Below is a small trained network, with its code and all its weights. Each question gives an input and a target symbol and asks what happens when units are switched off, that is, made to give their printed mean instead of their output.

import numpy as np


def w(rows, s, z=0):
    codes = np.array(rows[::2]) - 128.0
    scale = np.full(codes.shape[1], s)
    scale[-1] = z or s
    return codes * scale


def f(y):
    return np.maximum(y, 0)


def softmax(a):
    e = np.exp(a - a.max(-1, keepdims=True))
    return e / e.sum(-1, keepdims=True)


def log_softmax(a):
    a = a - a.max(-1, keepdims=True)
    return a - np.log(np.exp(a).sum(-1, keepdims=True))


def net(x, mask):
    ids = ['ΘΞαδετφ'.index(c) for c in x.split()]
    T = len(ids)
    res = E[ids] + P[:T]
    u = 0
    for l in range(3):
        r = res
        for j in range(2):
            rows = slice(2 * j, 2 * j + 2)
            q, k, v = (r @ M[l][rows].T for M in (Q, K, V))
            z = softmax(np.where(np.tri(T) > 0, q @ k.T / 2**0.5, -1e9)) @ v
            o = O[l][rows]
            res = res + np.where(mask[u + j], z, o[:, -1]) @ o[:, :-1]
        u += 2
        y = f(res @ A[l][:, :-1].T + A[l][:, -1])
        res = res + np.where(mask[u : u + 4], y, B[l][:, -1]) @ B[l][:, :-1]
        u += 4
    return log_softmax(res[-1] @ U[:, :-1].T + U[:, -1])


Q, K, V, O, A, B = {}, {}, {}, {}, {}, {}
E = w([
[138,174,128],'Θ',
[137,173,74],'Ξ',
[161,87,181],'α',
[59,154,80],'δ',
[98,222,83],'ε',
[5,76,144],'τ',
[157,243,190],'φ',
],0.012)
P = w([
[251,31,59],'0',
[196,77,66],'1',
[189,110,84],'2',
[180,144,77],'3',
[139,155,85],'4',
[114,180,95],'5',
[102,182,128],'6',
[88,208,155],'7',
[159,59,122],'8',
[141,62,95],'9',
],0.0026)
Q[0] = w([
[126,171,113],'0.h1',
[251,205,85],'0.h1',
[184,17,106],'0.h2',
[78,163,111],'0.h2',
],0.018)
K[0] = w([
[157,157,152],'0.h1',
[199,209,76],'0.h1',
[206,7,103],'0.h2',
[40,168,128],'0.h2',
],0.018)
V[0] = w([
[174,89,177],'0.h1',
[117,137,114],'0.h1',
[3,211,190],'0.h2',
[97,174,120],'0.h2',
],0.011)
O[0] = w([
[118,219,68,61],'0.h1',
[130,97,148,144],'0.h1',
[255,39,85,255],'0.h2',
[170,32,146,203],'0.h2',
],0.0058,0.0052)
A[0] = w([
[14,72,254,46],'0.n1',
[36,130,200,207],'0.n2',
[184,188,213,2],'0.n3',
[136,25,71,123],'0.n4',
],0.0068,0.0017)
B[0] = w([
[217,71,10,184],'0.n1',
[209,49,163,169],'0.n2',
[7,45,223,174],'0.n3',
[121,255,87,253],'0.n4',
],0.0078,0.0029)
Q[1] = w([
[166,200,129],'1.h1',
[248,121,182],'1.h1',
[70,169,57],'1.h2',
[211,125,84],'1.h2',
],0.012)
K[1] = w([
[27,33,157],'1.h1',
[67,112,33],'1.h1',
[97,120,26],'1.h2',
[254,81,131],'1.h2',
],0.0088)
V[1] = w([
[253,108,109],'1.h1',
[172,122,126],'1.h1',
[131,117,171],'1.h2',
[114,103,254],'1.h2',
],0.0062)
O[1] = w([
[255,82,111,253],'1.h1',
[187,110,116,168],'1.h1',
[138,146,108,117],'1.h2',
[158,181,49,69],'1.h2',
],0.0064,0.0023)
A[1] = w([
[95,200,49,14],'1.n1',
[164,191,254,6],'1.n2',
[187,116,152,184],'1.n3',
[106,132,235,138],'1.n4',
],0.0078,0.0019)
B[1] = w([
[101,46,121,135],'1.n1',
[127,7,131,166],'1.n2',
[178,189,125,252],'1.n3',
[148,92,134,155],'1.n4',
],0.013,0.0034)
Q[2] = w([
[1,177,166],'2.h1',
[199,171,42],'2.h1',
[169,54,171],'2.h2',
[162,109,187],'2.h2',
],0.013)
K[2] = w([
[3,134,246],'2.h1',
[252,18,144],'2.h1',
[254,152,195],'2.h2',
[135,125,199],'2.h2',
],0.0099)
V[2] = w([
[126,91,228],'2.h1',
[147,247,181],'2.h1',
[108,168,75],'2.h2',
[129,122,251],'2.h2',
],0.019)
O[2] = w([
[98,169,41,74],'2.h1',
[113,229,180,2],'2.h1',
[173,116,203,34],'2.h2',
[132,144,8,126],'2.h2',
],0.015,0.0055)
A[2] = w([
[81,227,102,124],'2.n1',
[76,138,212,154],'2.n2',
[42,253,157,135],'2.n3',
[118,140,84,254],'2.n4',
],0.011,0.0034)
B[2] = w([
[156,23,70,175],'2.n1',
[149,234,220,178],'2.n2',
[108,253,14,146],'2.n3',
[63,160,191,253],'2.n4',
],0.011,0.0068)
U = w([
[200,190,68,62],'Θ',
[2,124,175,153],'Ξ',
[71,156,80,92],'α',
[113,149,138,173],'δ',
[179,169,123,150],'ε',
[156,90,108,3],'τ',
[95,155,71,199],'φ',
],0.0085,0.0062)

Each question gives the input, a string of symbols that net reads in full, and the target symbol t.
The units are the heads (2 rows each of Q, K, V and O) and the neurons (one row each of A and B). Each row of codes is followed by its name. A weight is (code - 128) times the scale printed after its matrix; where a second scale follows, it is the last column's (O, A, B and U).
mask holds one flag per unit, layer by layer, with each layer's heads first. A switched-off unit (its flag False) gives its mean, the last column of its rows in O or B, instead of its output. The means were averaged over made-up inputs and are rounded, as every weight is.
A unit's drop is (log p(t) with every unit on - log p(t) with that unit switched off) / (log p(t) with every unit on - log p(t) with every unit switched off).
The circuit of an input: a set's keep is (log p(t) with only the set's units on - log p(t) with every unit switched off) / (log p(t) with every unit on - log p(t) with every unit switched off). Starting from the 12 units with the biggest drops (on a tie, the unit counted first), units are removed one at a time, each time the one whose removal leaves the highest keep (on an exact tie, the one counted first), for as long as the keep stays at least 0.8.
units of the circuit, in order: the units of the circuit, biggest drop first
most important unit: the unit with the biggest drop
top k neurons: the k neurons with the biggest drops, biggest first
top k neurons in layer l: the k neurons of layer l with the biggest drops, biggest first
which heads matter: for each layer, one digit per head in row order, 1 if its drop is at least 0.15 and else 0, layers parted by /
drop when u is switched off: that unit's drop, to one decimal
input ε φ δ ε ε τ Θ ε τ ε, target τ: units of the circuit, in order -> [0.n1; 2.h1]
input Θ Θ Θ Θ Θ, target Θ: which heads matter -> 01 / 00 / 10
input ε τ τ, target τ: top 2 neurons -> [0.n1; 0.n2]
input ε Θ ε δ Θ ε Ξ ε δ, target ε: units of the circuit, in order -> [2.h1; 2.h2; 2.n4; 2.n2]
input φ Θ δ α φ Θ ε τ, target τ: units of the circuit, in order -> [0.n1; 2.h1; 1.h1; 0.h2]
input φ α δ α α φ τ δ φ, target τ: top 3 neurons -> [0.n1; 0.n3; 0.n2]
input Θ τ Ξ Ξ, target τ: top 4 neurons -> [0.n1; 0.n2; 2.n4; 1.n3]
input Ξ Ξ δ, target Ξ: which heads matter -> 01 / 10 / 00
input φ φ α Θ φ τ τ ε δ, target τ: top 3 neurons -> [0.n1; 0.n3; 0.n2]
input Ξ ε τ δ Θ, target τ: units of the circuit, in order -> [0.n1; 0.n2; 2.h1]
input Θ φ ε δ τ δ, target τ: most important unit -> 0.h2
input ε δ φ α φ ε Ξ ε Ξ Ξ, target ε: top 2 neurons in layer 1 -> [1.n2; 1.n3]
input Θ δ ε ε δ, target ε: units of the circuit, in order -> [2.h2; 2.n4; 2.n2]
input φ Θ τ Θ ε, target τ: units of the circuit, in order -> [0.n1; 0.n2; 2.h1]
input Ξ φ φ, target α: top 3 neurons -> [1.n2; 2.n4; 0.n3]
input Ξ α ε τ ε δ Ξ τ Ξ, target τ: top 4 neurons -> [0.n1; 0.n2; 2.n4; 2.n2]
input ε Θ ε δ Θ Θ ε, target ε: top 2 neurons -> [1.n2; 0.n3]
input Θ ε δ ε Ξ, target ε: top 2 neurons in layer 0 -> [0.n3; 0.n4]
input α α φ α, target α: top neuron -> [2.n4]
input Ξ α φ, target α: drop when 1.n2 is switched off -> 0.2
input Θ δ ε φ α, target φ: drop when 0.h1 is switched off -> 0.0
input δ ε Θ α ε φ δ φ, target φ: drop when 0.n1 is switched off -> 0.1
input ε Ξ ε Θ δ ε, target ε: drop when 2.n4 is switched off -> 0.2
input Ξ Ξ Ξ Ξ α Ξ φ δ ε φ, target φ: top neuron in layer 1 -> [1.n2]
